Below is a small trained network, with its code and all its weights. Each question gives an input and a class and asks what happens when units are switched off, that is, made to give their printed mean instead of their output.

import numpy as np


def w(rows, s, z=0):
    codes = np.array(rows[::2]) - 128.0
    scale = np.full(codes.shape[1], s)
    scale[-1] = z or s
    return codes * scale


def f(y):
    return np.maximum(y, 0)


def log_softmax(a):
    a = a - a.max(-1, keepdims=True)
    return a - np.log(np.exp(a).sum(-1, keepdims=True))


def net(x, mask):
    res = np.array(x, float).reshape(1, 4) / 4 @ E
    y = f(res @ A[0][:, :-1].T + A[0][:, -1])
    res = res + np.where(mask, y, B[0][:, -1]) @ B[0][:, :-1]
    return log_softmax(res[-1] @ U[:, :-1].T + U[:, -1])


A, B = {}, {}
E = w([
[252,126,2,22,104,231],'x0',
[165,77,99,49,141,120],'x1',
[124,204,118,126,20,194],'x2',
[173,121,151,59,171,143],'x3',
],0.0098)
A[0] = w([
[120,117,180,108,166,2,251],'neuron 1',
[149,164,131,156,216,140,197],'neuron 2',
[41,127,245,118,135,102,206],'neuron 3',
[137,134,56,50,178,103,253],'neuron 4',
[225,158,56,145,65,243,237],'neuron 5',
[187,155,116,155,51,175,15],'neuron 6',
],0.0097,0.006)
B[0] = w([
[23,68,94,239,118,198,214],'neuron 1',
[37,81,82,192,158,155,161],'neuron 2',
[55,122,23,215,181,169,220],'neuron 3',
[85,172,120,206,169,224,210],'neuron 4',
[153,233,46,117,190,254,249],'neuron 5',
[197,197,167,48,161,175,162],'neuron 6',
],0.009,0.017)
U = w([
[94,75,95,164,194,99,53],'0',
[91,162,81,157,136,169,249],'1',
[162,189,117,96,128,164,61],'2',
[251,104,211,112,104,70,2],'3',
[146,124,140,72,105,71,2],'4',
],0.014,0.0065)

Each question gives the input, the list of numbers given to net, and the class t.
The units are the neurons (one row each of A and B). Each row of codes is followed by its name. A weight is (code - 128) times the scale printed after its matrix; where a second scale follows, it is the last column's (A, B and U).
mask holds one flag per neuron, in row order. A switched-off neuron (its flag False) gives its mean, the last column of its row in B, instead of its output. The means were averaged over made-up inputs and are rounded, as every weight is.
A unit's drop is (log p(t) with every unit on - log p(t) with that unit switched off) / (log p(t) with every unit on - log p(t) with every unit switched off).
The circuit of an input: a set's keep is (log p(t) with only the set's units on - log p(t) with every unit switched off) / (log p(t) with every unit on - log p(t) with every unit switched off). Starting from all 6 units, units are removed one at a time, each time the one whose removal leaves the highest keep (on an exact tie, the one counted first), for as long as the keep stays at least 0.8.
circuit, biggest first: the units of the circuit, biggest drop first
most important unit: the unit with the biggest drop
top k neurons: the k neurons with the biggest drops, biggest first
drop when u is switched off: that unit's drop, to one decimal
input [1,-5,4,-1], class 2: circuit, biggest first -> neuron 1; neuron 3; neuron 4
input [2,-1,1,5], class 2: circuit, biggest first -> neuron 1; neuron 3
input [2,1,1,1], class 2: circuit, biggest first -> neuron 1; neuron 3
input [-4,-5,-2,-1], class 0: top 2 neurons -> neuron 5; neuron 4
input [-2,2,-4,-8], class 0: top 2 neurons -> neuron 5; neuron 4
input [-1,3,0,4], class 0: top 2 neurons -> neuron 5; neuron 6
input [-1,2,-1,2], class 0: top 2 neurons -> neuron 5; neuron 6
input [3,-4,2,5], class 2: top 2 neurons -> neuron 1; neuron 3
input [1,-8,4,-7], class 2: most important unit -> neuron 1
input [0,4,-1,-3], class 0: top 2 neurons -> neuron 5; neuron 6
input [-8,-6,-4,6], class 0: drop when neuron 6 is switched off -> 0.0
input [7,-1,4,-5], class 2: drop when neuron 6 is switched off -> 0.1
input [-4,-3,-6,-4], class 0: drop when neuron 5 is switched off -> 0.4
